Below is a small trained network, with its code and all its weights. Each question gives an input and a class and asks what happens when units are switched off, that is, made to give their printed mean instead of their output.

import numpy as np


def w(rows, s, z=0):
    codes = np.array(rows[::2]) - 128.0
    scale = np.full(codes.shape[1], s)
    scale[-1] = z or s
    return codes * scale


def norm(h):
    return h / np.sqrt((h * h).mean(-1, keepdims=True) + 1e-5)


def f(y):
    return y / 2 * (1 + np.tanh(0.7978845608 * (y + 0.044715 * y**3)))


def log_softmax(a):
    a = a - a.max(-1, keepdims=True)
    return a - np.log(np.exp(a).sum(-1, keepdims=True))


def net(x, mask):
    res = np.array(x, float).reshape(1, 7) / 4 @ E
    u = 0
    for l in range(3):
        y = f(norm(res) @ A[l][:, :-1].T + A[l][:, -1])
        res = res + np.where(mask[u : u + 4], y, B[l][:, -1]) @ B[l][:, :-1]
        u += 4
    return log_softmax(norm(res)[-1] @ U[:, :-1].T + U[:, -1])


A, B = {}, {}
E = w([
[120,120,78,175,113,173,146,2,149,76,115,167],'x0',
[72,164,168,216,115,157,217,248,167,154,108,44],'x1',
[49,128,177,83,172,239,167,176,127,84,199,4],'x2',
[164,194,85,85,151,216,53,129,207,130,172,102],'x3',
[146,121,19,53,116,128,134,184,102,229,72,188],'x4',
[138,87,124,46,46,164,170,166,184,122,124,116],'x5',
[199,66,185,116,95,163,129,142,108,159,163,101],'x6',
],0.0057)
A[0] = w([
[158,109,210,185,141,218,120,91,172,70,218,39,64],'L0N0',
[189,168,131,252,90,109,138,177,192,193,124,109,90],'L0N1',
[156,119,37,183,61,118,213,76,78,114,42,199,2],'L0N2',
[109,150,255,206,87,61,123,8,124,39,153,149,115],'L0N3',
],0.0041,0.002)
B[0] = w([
[53,100,144,112,208,193,120,183,237,167,253,167,238],'L0N0',
[99,102,111,144,255,152,82,111,145,180,40,129,197],'L0N1',
[71,40,154,132,132,186,158,107,233,144,157,169,209],'L0N2',
[220,50,94,141,166,193,152,60,153,88,20,70,253],'L0N3',
],0.0057,0.0029)
A[1] = w([
[100,51,129,227,87,136,253,49,165,135,70,165,222],'L1N0',
[255,71,155,79,31,120,100,215,141,227,123,160,249],'L1N1',
[103,14,193,29,84,112,223,152,74,115,169,136,70],'L1N2',
[131,147,197,248,170,27,136,106,61,86,164,59,61],'L1N3',
],0.0059,0.0021)
B[1] = w([
[68,169,175,148,55,171,158,109,230,117,21,204,255],'L1N0',
[195,3,127,236,137,73,121,57,216,137,82,29,249],'L1N1',
[145,51,60,69,214,63,67,221,63,45,117,129,199],'L1N2',
[186,99,225,74,110,74,129,39,216,101,15,161,169],'L1N3',
],0.0057,0.006)
A[2] = w([
[94,120,118,153,129,125,174,177,95,181,100,157,77],'L2N0',
[152,174,199,159,106,186,170,134,146,139,147,18,61],'L2N1',
[101,131,172,85,111,125,199,254,166,113,109,48,6],'L2N2',
[169,165,36,75,82,145,59,65,184,169,174,150,54],'L2N3',
],0.0073,0.0017)
B[2] = w([
[113,180,147,112,175,157,144,108,105,119,142,76,155],'L2N0',
[53,164,113,173,190,92,157,145,196,209,182,122,195],'L2N1',
[99,134,97,172,1,202,185,109,131,125,81,175,253],'L2N2',
[127,158,204,70,111,101,109,66,92,39,112,185,208],'L2N3',
],0.0097,0.005)
U = w([
[149,238,145,57,122,112,79,83,17,75,180,193,10],'0',
[188,189,155,145,119,117,121,158,102,138,137,128,2],'1',
[122,116,154,90,199,166,53,116,175,86,251,85,119],'2',
[195,48,71,121,72,103,126,207,110,160,129,34,83],'3',
[62,152,100,100,72,208,158,191,98,68,115,140,98],'4',
[47,157,131,217,109,169,194,184,201,216,133,113,165],'5',
[172,87,143,126,109,115,97,47,173,88,22,163,228],'6',
[166,110,80,142,211,68,67,195,40,170,129,67,125],'7',
],0.013,0.0048)

Each question gives the input, the list of numbers given to net, and the class t.
The units are the neurons (one row each of A and B). Each row of codes is followed by its name. A weight is (code - 128) times the scale printed after its matrix; where a second scale follows, it is the last column's (A, B and U).
mask holds one flag per neuron, layer by layer. A switched-off neuron (its flag False) gives its mean, the last column of its row in B, instead of its output. The means were averaged over made-up inputs and are rounded, as every weight is.
A unit's drop is (log p(t) with every unit on - log p(t) with that unit switched off) / (log p(t) with every unit on - log p(t) with every unit switched off).
The circuit of an input: a set's keep is (log p(t) with only the set's units on - log p(t) with every unit switched off) / (log p(t) with every unit on - log p(t) with every unit switched off). Starting from all 12 units, units are removed one at a time, each time the one whose removal leaves the highest keep (on an exact tie, the one counted first), for as long as the keep stays at least 0.8.
units of the circuit, in order: the units of the circuit, biggest drop first
most important unit: the unit with the biggest drop
k most important neurons: the k neurons with the biggest drops, biggest first
k most important neurons of layer l: the k neurons of layer l with the biggest drops, biggest first
drop when u is switched off: that unit's drop, to one decimal
input [5,2,4,7,8,-6,4], class 0: most important unit -> L2N3
input [4,-7,-4,8,8,5,-7], class 0: units of the circuit, in order -> (L2N3; L1N0)
input [8,-8,-2,3,5,-4,2], class 0: units of the circuit, in order -> (L2N3; L1N1)
input [-8,-1,8,-3,-5,7,2], class 4: units of the circuit, in order -> (L1N2; L2N2)
input [6,-7,0,2,2,6,-7], class 0: units of the circuit, in order -> (L2N3; L1N1)
input [-6,2,-8,0,1,-5,-5], class 7: units of the circuit, in order -> (L2N2; L1N0)
input [-7,3,6,-8,7,1,6], class 3: 4 most important neurons -> (L1N2; L1N1; L2N2; L1N0)
input [-1,-2,0,2,-7,6,-4], class 2: 2 most important neurons -> (L0N0; L1N0)
input [-3,6,8,-2,3,6,-8], class 4: 3 most important neurons -> (L1N1; L2N2; L1N2)
input [-8,-3,-8,-2,2,-5,5], class 3: 2 most important neurons -> (L1N1; L1N0)
input [4,-3,-2,4,4,-2,0], class 0: 2 most important neurons -> (L2N3; L0N3)
input [-7,8,-8,1,-1,-5,6], class 6: 2 most important neurons -> (L1N3; L0N0)
input [-5,-5,-3,-4,3,-7,-8], class 0: units of the circuit, in order -> (L1N1; L1N0)
input [3,2,2,5,-8,8,-2], class 5: units of the circuit, in order -> (L2N1)
input [-6,0,6,8,-4,2,1], class 5: 2 most important neurons of layer 2 -> (L2N2; L2N1)
input [2,-7,6,-4,8,7,-8], class 0: 2 most important neurons of layer 2 -> (L2N2; L2N3)
input [4,-7,3,1,-1,6,-6], class 0: 2 most important neurons -> (L1N1; L2N3)
input [-1,-2,2,-8,4,4,1], class 3: 2 most important neurons of layer 0 -> (L0N3; L0N1)
input [-4,-2,-2,-3,1,-3,7], class 7: 2 most important neurons of layer 1 -> (L1N0; L1N2)
input [4,-2,7,-4,4,2,-5], class 4: most important neuron -> (L1N1)
input [-6,7,-6,7,2,-7,-5], class 7: drop when L2N2 is switched off -> 0.2
input [-5,7,-8,-3,-6,-6,-3], class 6: drop when L1N3 is switched off -> 0.3
